Below are the code and all the weights of a small trained network. Each question names an input and a class and asks about switching units off, where a switched-off unit gives its printed mean instead of its output.

import numpy as np


def w(rows, s, z=0):
    codes = np.array(rows[::2]) - 128.0
    scale = np.full(codes.shape[1], s)
    scale[-1] = z or s
    return codes * scale


def norm(h):
    return h / np.sqrt((h * h).mean(-1, keepdims=True) + 1e-5)


def f(y):
    return np.maximum(y, 0)


def log_softmax(a):
    a = a - a.max(-1, keepdims=True)
    return a - np.log(np.exp(a).sum(-1, keepdims=True))


def net(x, mask):
    res = np.array(x, float).reshape(1, 5) / 4 @ E
    u = 0
    for l in range(4):
        y = f(norm(res) @ A[l][:, :-1].T + A[l][:, -1])
        res = res + np.where(mask[u : u + 5], y, B[l][:, -1]) @ B[l][:, :-1]
        u += 5
    return log_softmax(norm(res)[-1] @ U[:, :-1].T + U[:, -1])


A, B = {}, {}
E = w([
[56,65,128,13,117,2,110],'x0',
[171,147,126,201,39,134,117],'x1',
[69,56,190,146,100,98,193],'x2',
[231,148,158,98,111,79,73],'x3',
[90,139,219,161,130,106,78],'x4',
],0.007)
A[0] = w([
[149,255,64,106,55,179,164,180],'0.n1',
[112,154,152,80,129,109,75,163],'0.n2',
[93,99,95,99,209,206,133,84],'0.n3',
[223,48,57,53,145,187,143,223],'0.n4',
[135,110,95,123,173,183,144,253],'0.n5',
],0.0074,0.0023)
B[0] = w([
[71,81,106,174,186,41,181,248],'0.n1',
[235,101,81,23,72,154,174,209],'0.n2',
[107,169,54,2,97,112,90,206],'0.n3',
[100,115,222,107,186,79,101,254],'0.n4',
[183,221,147,62,108,14,93,227],'0.n5',
],0.0094,0.0043)
A[1] = w([
[163,82,168,94,86,90,188,8],'1.n1',
[52,57,105,163,1,105,142,112],'1.n2',
[99,95,74,116,162,138,170,248],'1.n3',
[103,68,161,130,181,35,111,184],'1.n4',
[49,41,138,174,68,109,134,30],'1.n5',
],0.008,0.0017)
B[1] = w([
[97,116,115,177,33,151,139,197],'1.n1',
[101,133,44,164,104,190,127,205],'1.n2',
[143,182,172,92,244,103,112,175],'1.n3',
[163,152,103,207,97,163,129,254],'1.n4',
[66,91,173,104,76,170,113,189],'1.n5',
],0.011,0.0067)
A[2] = w([
[153,166,114,183,231,127,127,164],'2.n1',
[64,91,65,86,217,124,148,96],'2.n2',
[104,126,112,55,103,1,92,254],'2.n3',
[144,90,51,86,89,109,4,160],'2.n4',
[69,57,49,151,82,148,153,190],'2.n5',
],0.0087,0.0031)
B[2] = w([
[231,140,204,171,86,71,164,195],'2.n1',
[105,173,80,187,125,44,246,166],'2.n2',
[102,50,185,155,239,214,213,254],'2.n3',
[196,2,123,64,108,212,157,200],'2.n4',
[92,224,202,185,148,201,67,213],'2.n5',
],0.0064,0.0086)
A[3] = w([
[132,253,55,95,182,89,196,253],'3.n1',
[254,86,200,33,85,239,140,191],'3.n2',
[135,28,181,200,208,114,155,209],'3.n3',
[207,131,50,184,170,134,152,65],'3.n4',
[79,79,130,154,196,162,195,83],'3.n5',
],0.0067,0.0015)
B[3] = w([
[88,80,204,108,92,118,122,208],'3.n1',
[163,109,203,134,183,138,70,253],'3.n2',
[179,190,21,198,53,2,76,236],'3.n3',
[141,219,129,128,59,84,51,171],'3.n4',
[171,114,149,71,109,61,195,200],'3.n5',
],0.0093,0.0066)
U = w([
[211,213,172,211,120,28,94,166],'0',
[57,155,139,55,191,28,219,123],'1',
[224,51,179,92,167,189,77,134],'2',
[83,167,2,71,145,115,54,1],'3',
[4,163,119,165,97,210,139,193],'4',
],0.0094,0.0046)

Each question gives the input, the list of numbers given to net, and the class t.
The units are the neurons (one row each of A and B). Each row of codes is followed by its name. A weight is (code - 128) times the scale printed after its matrix; where a second scale follows, it is the last column's (A, B and U).
mask holds one flag per neuron, layer by layer. A switched-off neuron (its flag False) gives its mean, the last column of its row in B, instead of its output. The means were averaged over made-up inputs and are rounded, as every weight is.
A unit's drop is (log p(t) with every unit on - log p(t) with that unit switched off) / (log p(t) with every unit on - log p(t) with every unit switched off).
The circuit of an input: a set's keep is (log p(t) with only the set's units on - log p(t) with every unit switched off) / (log p(t) with every unit on - log p(t) with every unit switched off). Starting from the 12 units with the biggest drops (on a tie, the unit counted first), units are removed one at a time, each time the one whose removal leaves the highest keep (on an exact tie, the one counted first), for as long as the keep stays at least 0.8.
units of the circuit, in order: the units of the circuit, biggest drop first
unit that matters most: the unit with the biggest drop
k most important neurons: the k neurons with the biggest drops, biggest first
top k neurons in layer l: the k neurons of layer l with the biggest drops, biggest first
drop when u is switched off: that unit's drop, to one decimal
input [7,-2,2,0,3], class 2: units of the circuit, in order => 0.n2, 0.n1, 2.n4
input [8,-3,7,-7,-3], class 4: units of the circuit, in order => 1.n2, 2.n5
input [2,-2,4,0,-8], class 0: units of the circuit, in order => 3.n3
input [-2,-5,2,4,0], class 2: units of the circuit, in order => 1.n3, 2.n4
input [-8,-7,5,1,-8], class 1: 2 most important neurons => 0.n3, 0.n5
input [2,4,-7,-8,2], class 1: top 2 neurons in layer 0 => 0.n3, 0.n4
input [-5,3,5,-6,-7], class 0: 2 most important neurons => 1.n3, 2.n1
input [-1,-2,-8,6,6], class 2: 2 most important neurons => 0.n2, 2.n4
input [3,-1,4,6,7], class 2: 3 most important neurons => 0.n2, 0.n1, 0.n4
input [-7,-8,3,-2,-1], class 1: 2 most important neurons => 0.n3, 1.n4
input [7,6,-1,1,1], class 2: 3 most important neurons => 0.n2, 2.n4, 0.n1
input [-3,5,3,-2,-3], class 4: 3 most important neurons => 1.n5, 1.n2, 2.n5
input [8,5,6,7,6], class 4: 2 most important neurons => 1.n1, 0.n5
input [7,-6,0,6,-2], class 2: unit that matters most => 0.n1
input [-1,-3,-8,8,5], class 2: 2 most important neurons => 0.n2, 2.n4
input [-2,-3,-6,-5,4], class 1: top 2 neurons in layer 0 => 0.n3, 0.n1
input [4,3,2,2,8], class 4: 2 most important neurons => 0.n5, 1.n1
input [3,-8,-3,8,3], class 2: drop when 0.n2 is switched off => 0.2
input [8,2,-8,-8,-8], class 1: drop when 0.n3 is switched off => 0.1
input [-5,-8,2,-6,2], class 1: drop when 0.n3 is switched off => 0.3
